Here is a tiny trained network, its code and every weight. The questions are about switching its units off for an input and a target symbol, where a switched-off unit gives its printed mean instead of its output.

import numpy as np


def w(rows, s, z=0):
    codes = np.array(rows[::2]) - 128.0
    scale = np.full(codes.shape[1], s)
    scale[-1] = z or s
    return codes * scale


def f(y):
    return y / 2 * (1 + np.tanh(0.7978845608 * (y + 0.044715 * y**3)))


def softmax(a):
    e = np.exp(a - a.max(-1, keepdims=True))
    return e / e.sum(-1, keepdims=True)


def log_softmax(a):
    a = a - a.max(-1, keepdims=True)
    return a - np.log(np.exp(a).sum(-1, keepdims=True))


def net(x, mask):
    ids = ['ΓΘαδζηλμξ'.index(c) for c in x.split()]
    T = len(ids)
    res = E[ids] + P[:T]
    u = 0
    for l in range(3):
        q, k, v = (res @ M[l].T for M in (Q, K, V))
        z = softmax(np.where(np.tri(T) > 0, q @ k.T / 3**0.5, -1e9)) @ v
        res = res + np.where(mask[u], z, O[l][:, -1]) @ O[l][:, :-1]
        u += 1
        y = f(res @ A[l][:, :-1].T + A[l][:, -1])
        res = res + np.where(mask[u : u + 4], y, B[l][:, -1]) @ B[l][:, :-1]
        u += 4
    return log_softmax(res[-1] @ U[:, :-1].T + U[:, -1])


Q, K, V, O, A, B = {}, {}, {}, {}, {}, {}
E = w([
[185,199,136,132,59,212,109],'Γ',
[106,196,200,108,220,169,99],'Θ',
[133,168,92,170,250,64,130],'α',
[106,200,135,149,135,91,151],'δ',
[140,234,94,110,182,183,183],'ζ',
[143,167,113,66,38,158,176],'η',
[138,160,88,187,173,165,142],'λ',
[54,134,143,209,76,161,107],'μ',
[55,78,153,151,110,202,160],'ξ',
],0.013)
P = w([
[162,170,146,105,211,52,74],'0',
[135,183,105,112,185,65,73],'1',
[121,177,77,117,165,73,78],'2',
[116,171,89,136,147,88,104],'3',
[115,165,81,141,135,97,123],'4',
[120,153,82,154,127,108,142],'5',
[117,147,74,162,114,117,158],'6',
[114,143,84,175,103,125,180],'7',
[108,135,81,186,94,133,192],'8',
[112,131,82,196,87,145,213],'9',
[106,128,86,210,77,160,228],'10',
[113,132,95,220,64,165,238],'11',
[113,130,102,227,62,187,254],'12',
],0.0083)
Q[0] = w([
[70,96,129,85,66,62,95],'L0H0',
[253,102,254,163,124,59,144],'L0H0',
[118,252,188,166,105,48,208],'L0H0',
],0.017)
K[0] = w([
[169,113,132,98,158,194,22],'L0H0',
[160,245,193,76,161,98,89],'L0H0',
[108,133,62,202,101,184,253],'L0H0',
],0.02)
V[0] = w([
[198,93,52,143,185,173,102],'L0H0',
[93,174,125,78,136,100,206],'L0H0',
[103,107,164,82,153,244,142],'L0H0',
],0.012)
O[0] = w([
[119,104,99,139,209,202,243,91],'L0H0',
[32,153,107,106,109,70,199,252],'L0H0',
[114,142,3,60,116,142,75,85],'L0H0',
],0.0078,0.003)
A[0] = w([
[147,139,9,156,125,119,66,46],'L0N0',
[89,134,212,44,163,198,118,70],'L0N1',
[164,52,186,54,116,115,88,1],'L0N2',
[87,8,104,166,199,55,64,68],'L0N3',
],0.012,0.0057)
B[0] = w([
[103,122,151,122,147,152,125,250],'L0N0',
[110,119,88,126,142,135,110,140],'L0N1',
[140,170,252,104,165,179,111,111],'L0N2',
[126,122,74,155,107,105,123,201],'L0N3',
],0.026,0.0022)
Q[1] = w([
[151,43,158,117,131,98,115],'L1H0',
[204,3,208,58,159,128,125],'L1H0',
[167,67,145,148,130,120,110],'L1H0',
],0.053)
K[1] = w([
[87,99,159,167,254,104,111],'L1H0',
[87,159,158,183,247,108,106],'L1H0',
[135,146,61,142,162,134,133],'L1H0',
],0.041)
V[1] = w([
[82,184,162,122,155,146,136],'L1H0',
[100,148,173,122,124,146,130],'L1H0',
[58,203,115,198,255,77,123],'L1H0',
],0.0063)
O[1] = w([
[147,145,108,152,125,73,100,252],'L1H0',
[136,138,126,156,118,90,101,173],'L1H0',
[193,102,152,107,253,79,106,47],'L1H0',
],0.0039,0.0011)
A[1] = w([
[192,35,153,40,124,152,107,55],'L1N0',
[202,48,110,31,154,123,108,2],'L1N1',
[190,178,86,96,137,137,134,21],'L1N2',
[229,15,165,3,122,121,144,93],'L1N3',
],0.018,0.0096)
B[1] = w([
[97,145,247,146,132,126,181,91],'L1N0',
[52,237,151,148,170,122,84,139],'L1N1',
[149,90,39,212,103,90,129,255],'L1N2',
[112,174,168,157,135,111,91,106],'L1N3',
],0.014,0.00038)
Q[2] = w([
[27,243,73,210,146,161,153],'L2H0',
[94,193,53,113,135,119,149],'L2H0',
[164,3,181,54,133,127,150],'L2H0',
],0.042)
K[2] = w([
[95,82,132,134,4,211,120],'L2H0',
[95,141,134,112,73,147,155],'L2H0',
[123,135,101,91,204,71,112],'L2H0',
],0.039)
V[2] = w([
[214,229,122,56,126,174,196],'L2H0',
[140,199,155,254,122,202,69],'L2H0',
[31,142,170,248,177,165,177],'L2H0',
],0.0084)
O[2] = w([
[134,246,159,136,182,148,26,102],'L2H0',
[254,79,90,116,204,95,110,253],'L2H0',
[172,106,134,78,232,22,79,204],'L2H0',
],0.0061,0.0069)
A[2] = w([
[60,82,196,197,167,87,151,2],'L2N0',
[149,189,184,7,129,89,160,24],'L2N1',
[184,87,160,79,155,105,159,144],'L2N2',
[111,123,126,21,111,58,104,71],'L2N3',
],0.013,0.0096)
B[2] = w([
[82,88,112,149,230,78,115,167],'L2N0',
[125,121,156,142,98,188,214,141],'L2N1',
[90,143,129,181,10,218,111,254],'L2N2',
[57,97,111,170,98,168,121,143],'L2N3',
],0.011,0.0065)
U = w([
[135,28,79,137,87,130,98,130],'Γ',
[102,163,63,201,165,79,107,2],'Θ',
[138,122,201,218,225,204,156,75],'α',
[125,111,242,196,120,7,61,187],'δ',
[73,142,63,4,140,71,209,202],'ζ',
[41,241,165,183,93,90,113,74],'η',
[226,223,101,146,213,179,187,173],'λ',
[200,155,127,196,87,126,3,116],'μ',
[46,92,105,60,174,161,23,199],'ξ',
],0.005,0.0052)

Each question gives the input, a string of symbols that net reads in full, and the target symbol t.
The units are the heads (3 rows each of Q, K, V and O) and the neurons (one row each of A and B). Each row of codes is followed by its name. A weight is (code - 128) times the scale printed after its matrix; where a second scale follows, it is the last column's (O, A, B and U).
mask holds one flag per unit, layer by layer, with each layer's heads first. A switched-off unit (its flag False) gives its mean, the last column of its rows in O or B, instead of its output. The means were averaged over made-up inputs and are rounded, as every weight is.
A unit's drop is (log p(t) with every unit on - log p(t) with that unit switched off) / (log p(t) with every unit on - log p(t) with every unit switched off).
The circuit of an input: a set's keep is (log p(t) with only the set's units on - log p(t) with every unit switched off) / (log p(t) with every unit on - log p(t) with every unit switched off). Starting from the 12 units with the biggest drops (on a tie, the unit counted first), units are removed one at a time, each time the one whose removal leaves the highest keep (on an exact tie, the one counted first), for as long as the keep stays at least 0.8.
circuit, biggest first: the units of the circuit, biggest drop first
k most important neurons: the k neurons with the biggest drops, biggest first
top k neurons in layer l: the k neurons of layer l with the biggest drops, biggest first
drop when u is switched off: that unit's drop, to one decimal
input Γ μ ξ λ α, target ζ: circuit, biggest first : (L2H0, L2N2, L0N3)
input α η λ δ η α λ μ Θ, target μ: circuit, biggest first : (L0H0, L2H0, L2N2)
input η ξ δ Γ λ η δ α, target η: circuit, biggest first : (L2H0)
input α ξ α, target ξ: circuit, biggest first : (L0N0, L0H0)
input λ ζ ζ ξ λ, target ξ: circuit, biggest first : (L0N0, L0H0)
input α Θ ζ α λ δ α λ δ α ξ ζ, target ζ: circuit, biggest first : (L0H0, L2H0)
input α Γ λ, target λ: circuit, biggest first : (L0H0, L2H0)
input δ μ ζ α μ μ η λ λ η Γ η ξ, target ξ: circuit, biggest first : (L0H0, L0N0)
input α Θ δ μ δ, target μ: circuit, biggest first : (L0H0, L2N2, L2H0)
input α Θ μ Θ λ λ ζ, target Γ: circuit, biggest first : (L2H0, L2N2, L0H0)
input α Γ Γ α Γ μ Θ μ α α δ μ λ, target μ: circuit, biggest first : (L2H0, L2N2, L0H0, L0N3)
input μ α Θ δ μ α, target Γ: 2 most important neurons : (L2N2, L0N3)
input Γ λ λ ξ Θ, target ξ: circuit, biggest first : (L0N1, L0H0)
input λ δ λ δ, target α: most important neuron : (L2N1)
input μ μ Θ ξ δ, target ξ: 2 most important neurons : (L0N0, L2N3)
input α δ λ δ α α α, target δ: circuit, biggest first : (L0H0, L2H0, L2N0)
input δ η η α Θ α μ δ, target μ: 2 most important neurons : (L2N2, L2N0)
input η ξ ζ α ξ ξ μ, target ξ: circuit, biggest first : (L0H0, L0N0)
input ζ α ζ ξ α ζ Γ λ ξ μ δ λ ζ, target Γ: 2 most important neurons : (L0N0, L2N2)
input Θ α Θ μ ξ μ α Θ, target Γ: 3 most important neurons : (L0N0, L2N2, L2N3)
input ξ λ Θ ξ μ δ, target Γ: most important neuron : (L0N0)
input α α Θ, target α: top 2 neurons in layer 2 : (L2N2, L2N1)
input ξ α α α Γ ξ μ ξ δ, target ξ: top 2 neurons in layer 0 : (L0N0, L0N3)
input μ δ δ μ Θ, target Γ: top 2 neurons in layer 0 : (L0N2, L0N1)
input Γ Γ η α Θ δ ξ η μ λ Γ η ζ, target η: drop when L2H0 is switched off : 1.0
input Γ Γ λ μ ζ ξ Θ η α, target η: drop when L2H0 is switched off : 1.0
input μ δ Γ α μ α η ζ η λ δ η λ, target η: drop when L2N2 is switched off : -0.3
input Θ δ μ λ Γ δ, target λ: drop when L0H0 is switched off : 0.2
